Below are the code and all the weights of a small trained network. Each question names an input and a target symbol and asks about switching units off, where a switched-off unit gives its printed mean instead of its output.

import numpy as np


def w(rows, s, z=0):
    codes = np.array(rows[::2]) - 128.0
    scale = np.full(codes.shape[1], s)
    scale[-1] = z or s
    return codes * scale


def norm(h):
    return h / np.sqrt((h * h).mean(-1, keepdims=True) + 1e-5)


def f(y):
    return np.maximum(y, 0)


def softmax(a):
    e = np.exp(a - a.max(-1, keepdims=True))
    return e / e.sum(-1, keepdims=True)


def log_softmax(a):
    a = a - a.max(-1, keepdims=True)
    return a - np.log(np.exp(a).sum(-1, keepdims=True))


def net(x, mask):
    ids = ['ΞΩαγδζφ'.index(c) for c in x.split()]
    T = len(ids)
    res = E[ids] + P[:T]
    r = norm(res)
    for j in range(2):
        rows = slice(4 * j, 4 * j + 4)
        q, k, v = (r @ M[0][rows].T for M in (Q, K, V))
        z = softmax(np.where(np.tri(T) > 0, q @ k.T / 4**0.5, -1e9)) @ v
        o = O[0][rows]
        res = res + np.where(mask[j], z, o[:, -1]) @ o[:, :-1]
    y = f(norm(res) @ A[0][:, :-1].T + A[0][:, -1])
    res = res + np.where(mask[2:14], y, B[0][:, -1]) @ B[0][:, :-1]
    return log_softmax(norm(res)[-1] @ U[:, :-1].T + U[:, -1])


Q, K, V, O, A, B = {}, {}, {}, {}, {}, {}
E = w([
[127,126,139],'Ξ',
[64,67,146],'Ω',
[173,162,97],'α',
[4,119,146],'γ',
[117,150,170],'δ',
[155,46,104],'ζ',
[117,123,136],'φ',
],0.031)
P = w([
[147,101,2],'0',
[138,71,142],'1',
[124,64,135],'2',
[133,70,122],'3',
[134,57,126],'4',
[126,119,144],'5',
[112,144,165],'6',
[129,56,140],'7',
[132,61,130],'8',
[130,140,160],'9',
[130,72,128],'10',
[136,81,114],'11',
[130,63,126],'12',
[107,139,188],'13',
],0.0075)
Q[0] = w([
[132,18,64],'head 0',
[130,135,105],'head 0',
[181,83,134],'head 0',
[220,142,144],'head 0',
[109,182,221],'head 1',
[180,104,53],'head 1',
[172,163,122],'head 1',
[116,4,100],'head 1',
],0.033)
K[0] = w([
[124,40,67],'head 0',
[139,119,145],'head 0',
[152,109,79],'head 0',
[193,141,116],'head 0',
[111,199,143],'head 1',
[202,79,74],'head 1',
[181,150,94],'head 1',
[134,2,142],'head 1',
],0.036)
V[0] = w([
[248,153,189],'head 0',
[233,72,233],'head 0',
[55,85,109],'head 0',
[136,41,190],'head 0',
[71,38,157],'head 1',
[130,71,146],'head 1',
[90,97,160],'head 1',
[89,170,191],'head 1',
],0.017)
O[0] = w([
[188,180,113,255],'head 0',
[251,123,143,181],'head 0',
[110,78,147,30],'head 0',
[218,69,162,71],'head 0',
[240,169,180,48],'head 1',
[195,119,123,116],'head 1',
[164,171,161,84],'head 1',
[64,216,162,107],'head 1',
],0.02,0.005)
A[0] = w([
[53,129,161,106],'neuron 0',
[78,95,132,81],'neuron 1',
[214,215,143,151],'neuron 2',
[151,219,121,53],'neuron 3',
[147,161,4,37],'neuron 4',
[126,156,70,134],'neuron 5',
[64,180,83,115],'neuron 6',
[96,78,175,3],'neuron 7',
[138,55,69,86],'neuron 8',
[65,152,89,61],'neuron 9',
[135,115,49,133],'neuron 10',
[107,144,112,74],'neuron 11',
],0.027,0.0044)
B[0] = w([
[79,140,68,169],'neuron 0',
[88,171,149,163],'neuron 1',
[54,197,100,232],'neuron 2',
[155,169,201,173],'neuron 3',
[94,37,3,254],'neuron 4',
[131,82,91,205],'neuron 5',
[202,125,142,250],'neuron 6',
[130,65,148,145],'neuron 7',
[165,196,158,184],'neuron 8',
[198,96,151,228],'neuron 9',
[78,169,89,217],'neuron 10',
[157,115,124,161],'neuron 11',
],0.055,0.015)
U = w([
[109,156,139,48],'Ξ',
[136,86,210,243],'Ω',
[124,181,146,122],'α',
[136,143,144,7],'γ',
[248,168,143,3],'δ',
[139,121,58,244],'ζ',
[40,89,163,107],'φ',
],0.013,0.003)

Each question gives the input, a string of symbols that net reads in full, and the target symbol t.
The units are the heads (4 rows each of Q, K, V and O) and the neurons (one row each of A and B). Each row of codes is followed by its name. A weight is (code - 128) times the scale printed after its matrix; where a second scale follows, it is the last column's (O, A, B and U).
mask holds one flag per unit, heads first, then neurons. A switched-off unit (its flag False) gives its mean, the last column of its rows in O or B, instead of its output. The means were averaged over made-up inputs and are rounded, as every weight is.
A unit's drop is (log p(t) with every unit on - log p(t) with that unit switched off) / (log p(t) with every unit on - log p(t) with every unit switched off).
The circuit of an input: a set's keep is (log p(t) with only the set's units on - log p(t) with every unit switched off) / (log p(t) with every unit on - log p(t) with every unit switched off). Starting from the 12 units with the biggest drops (on a tie, the unit counted first), units are removed one at a time, each time the one whose removal leaves the highest keep (on an exact tie, the one counted first), for as long as the keep stays at least 0.8.
circuit, biggest first: the units of the circuit, biggest drop first
k most important neurons: the k neurons with the biggest drops, biggest first
which heads matter: for each layer, one digit per head in row order, 1 if its drop is at least 0.15 and else 0, layers parted by /
drop of u: that unit's drop, to one decimal
input α δ Ξ α Ξ, target α: most important neuron -> (neuron 2)
input α α δ α α ζ Ξ α α α Ξ Ξ α φ, target α: which heads matter -> 00
input α φ Ω Ξ, target α: 2 most important neurons -> (neuron 4; neuron 2)
input φ α α Ξ Ω δ α α Ξ ζ, target δ: which heads matter -> 11
input α δ Ξ δ δ, target α: which heads matter -> 00
input δ Ω α δ α δ γ, target φ: 2 most important neurons -> (neuron 0; neuron 4)
input δ Ω δ α δ γ α α α φ, target δ: circuit, biggest first -> (neuron 4; head 1; neuron 2)
input δ Ω α Ω α Ξ Ξ, target δ: 3 most important neurons -> (neuron 4; neuron 2; neuron 6)
input Ω α φ δ α α δ δ Ξ γ Ξ, target Ω: 2 most important neurons -> (neuron 4; neuron 10)
input δ δ γ α Ξ Ξ α δ δ Ξ α φ, target δ: which heads matter -> 11
input α α α α ζ φ, target α: 2 most important neurons -> (neuron 4; neuron 2)
input δ δ α Ω φ φ α α δ α Ω α δ δ, target δ: 3 most important neurons -> (neuron 4; neuron 2; neuron 6)
input δ Ξ α α α α α α α Ω ζ, target δ: which heads matter -> 10
input δ α α Ω δ Ξ α α δ δ ζ α Ξ Ξ, target δ: which heads matter -> 01
input α δ Ω Ω, target Ω: 2 most important neurons -> (neuron 4; neuron 6)
input δ α α α Ω φ δ Ω γ, target φ: drop of neuron 11 -> 0.0
input Ω Ξ α Ξ Ξ, target Ω: drop of head 0 -> 0.7
input ζ α Ω, target Ω: drop of neuron 4 -> 0.4
